Below are the code and all the weights of a small trained network. Each question names an input and a target symbol and asks about switching units off, where a switched-off unit gives its printed mean instead of its output.

import numpy as np


def w(rows, s, z=0):
    codes = np.array(rows[::2]) - 128.0
    scale = np.full(codes.shape[1], s)
    scale[-1] = z or s
    return codes * scale


def f(y):
    return y / 2 * (1 + np.tanh(0.7978845608 * (y + 0.044715 * y**3)))


def softmax(a):
    e = np.exp(a - a.max(-1, keepdims=True))
    return e / e.sum(-1, keepdims=True)


def log_softmax(a):
    a = a - a.max(-1, keepdims=True)
    return a - np.log(np.exp(a).sum(-1, keepdims=True))


def net(x, mask):
    ids = ['ΓΔΛΩαβζθπστψ'.index(c) for c in x.split()]
    T = len(ids)
    res = E[ids] + P[:T]
    q, k, v = (res @ M[0].T for M in (Q, K, V))
    z = softmax(np.where(np.tri(T) > 0, q @ k.T / 3**0.5, -1e9)) @ v
    res = res + np.where(mask[0], z, O[0][:, -1]) @ O[0][:, :-1]
    y = f(res @ A[0][:, :-1].T + A[0][:, -1])
    res = res + np.where(mask[1:13], y, B[0][:, -1]) @ B[0][:, :-1]
    return log_softmax(res[-1] @ U[:, :-1].T + U[:, -1])


Q, K, V, O, A, B = {}, {}, {}, {}, {}, {}
E = w([
[203,82,152],'Γ',
[37,138,117],'Δ',
[178,98,85],'Λ',
[100,77,143],'Ω',
[132,37,163],'α',
[46,131,169],'β',
[145,112,126],'ζ',
[94,122,87],'θ',
[207,181,148],'π',
[92,79,89],'σ',
[114,202,255],'τ',
[129,195,75],'ψ',
],0.0097)
P = w([
[93,115,138],'0',
[228,177,103],'1',
[67,37,203],'2',
[39,194,142],'3',
[240,175,98],'4',
[80,2,220],'5',
],0.0077)
Q[0] = w([
[121,113,8],'H0',
[230,135,33],'H0',
[255,140,61],'H0',
],0.0099)
K[0] = w([
[65,97,6],'H0',
[159,99,12],'H0',
[189,94,1],'H0',
],0.01)
V[0] = w([
[43,177,247],'H0',
[132,254,169],'H0',
[6,91,46],'H0',
],0.0071)
O[0] = w([
[59,139,246,253],'H0',
[100,254,208,202],'H0',
[28,73,32,36],'H0',
],0.0066,0.0036)
A[0] = w([
[148,182,8,144],'N0',
[217,71,86,192],'N1',
[129,201,130,247],'N2',
[215,190,113,42],'N3',
[88,94,87,133],'N4',
[207,204,98,36],'N5',
[68,136,157,132],'N6',
[125,191,45,254],'N7',
[118,207,134,40],'N8',
[96,121,146,172],'N9',
[179,119,152,241],'N10',
[141,130,138,175],'N11',
],0.013,0.0055)
B[0] = w([
[81,128,2,176],'N0',
[245,77,66,209],'N1',
[104,199,126,255],'N2',
[67,6,204,190],'N3',
[108,84,95,140],'N4',
[24,1,174,188],'N5',
[175,103,123,224],'N6',
[39,173,94,185],'N7',
[142,138,17,175],'N8',
[153,122,120,191],'N9',
[153,145,180,232],'N10',
[129,139,142,164],'N11',
],0.0099,0.0079)
U = w([
[255,131,118,59],'Γ',
[50,77,157,26],'Δ',
[172,138,45,114],'Λ',
[102,66,96,59],'Ω',
[160,66,162,120],'α',
[97,98,132,139],'β',
[172,115,127,254],'ζ',
[30,107,104,57],'θ',
[105,144,236,130],'π',
[92,121,75,156],'σ',
[159,224,128,172],'τ',
[78,201,83,159],'ψ',
],0.0094,0.0072)

Each question gives the input, a string of symbols that net reads in full, and the target symbol t.
The units are the heads (3 rows each of Q, K, V and O) and the neurons (one row each of A and B). Each row of codes is followed by its name. A weight is (code - 128) times the scale printed after its matrix; where a second scale follows, it is the last column's (O, A, B and U).
mask holds one flag per unit, heads first, then neurons. A switched-off unit (its flag False) gives its mean, the last column of its rows in O or B, instead of its output. The means were averaged over made-up inputs and are rounded, as every weight is.
A unit's drop is (log p(t) with every unit on - log p(t) with that unit switched off) / (log p(t) with every unit on - log p(t) with every unit switched off).
The circuit of an input: a set's keep is (log p(t) with only the set's units on - log p(t) with every unit switched off) / (log p(t) with every unit on - log p(t) with every unit switched off). Starting from the 12 units with the biggest drops (on a tie, the unit counted first), units are removed one at a time, each time the one whose removal leaves the highest keep (on an exact tie, the one counted first), for as long as the keep stays at least 0.8.
circuit, biggest first: the units of the circuit, biggest drop first
unit that matters most: the unit with the biggest drop
k most important neurons: the k neurons with the biggest drops, biggest first
drop of u: that unit's drop, to one decimal
input ψ τ π, target π: most important neuron : N1
input τ ψ Δ Λ σ, target Λ: circuit, biggest first : H0, N0
input Λ θ Δ Δ Γ, target α: 2 most important neurons : N3, N5
input ζ ψ Δ τ α, target Γ: circuit, biggest first : N1, H0
input σ Ω τ α σ, target Λ: circuit, biggest first : H0, N1, N0
input α Δ ζ Γ α, target Γ: circuit, biggest first : N1, H0, N5
input Ω τ ψ Γ τ α, target π: circuit, biggest first : H0, N1
input ζ θ τ α β, target τ: circuit, biggest first : N5, N3
input ψ Λ Δ Δ π, target Δ: 3 most important neurons : N5, N3, N7
input τ Λ α Λ τ ψ, target π: 3 most important neurons : N1, N0, N8
input τ ψ σ, target π: 2 most important neurons : N1, N8
input ψ Γ Γ, target Γ: 3 most important neurons : N1, N5, N3
input Δ τ Δ, target π: 3 most important neurons : N1, N0, N8
input τ τ Λ τ α θ, target π: circuit, biggest first : H0
input ψ π ψ ζ Λ, target Ω: 2 most important neurons : N5, N1
input ψ τ β τ α β, target π: 2 most important neurons : N1, N0
input τ Ω τ Δ, target τ: 2 most important neurons : N5, N3
input Δ τ θ, target π: 3 most important neurons : N1, N8, N0
input Λ Λ Λ β ψ, target θ: 2 most important neurons : N5, N7
input τ τ α, target π: 3 most important neurons : N1, N8, N0
input Δ Γ σ τ, target τ: unit that matters most : N8
input τ Ω τ σ τ Δ, target π: drop of N10 : -0.1
input Γ Γ Δ Γ ψ, target θ: drop of N5 : 0.3
input ψ ψ ψ Ω π, target Δ: drop of N5 : 0.4
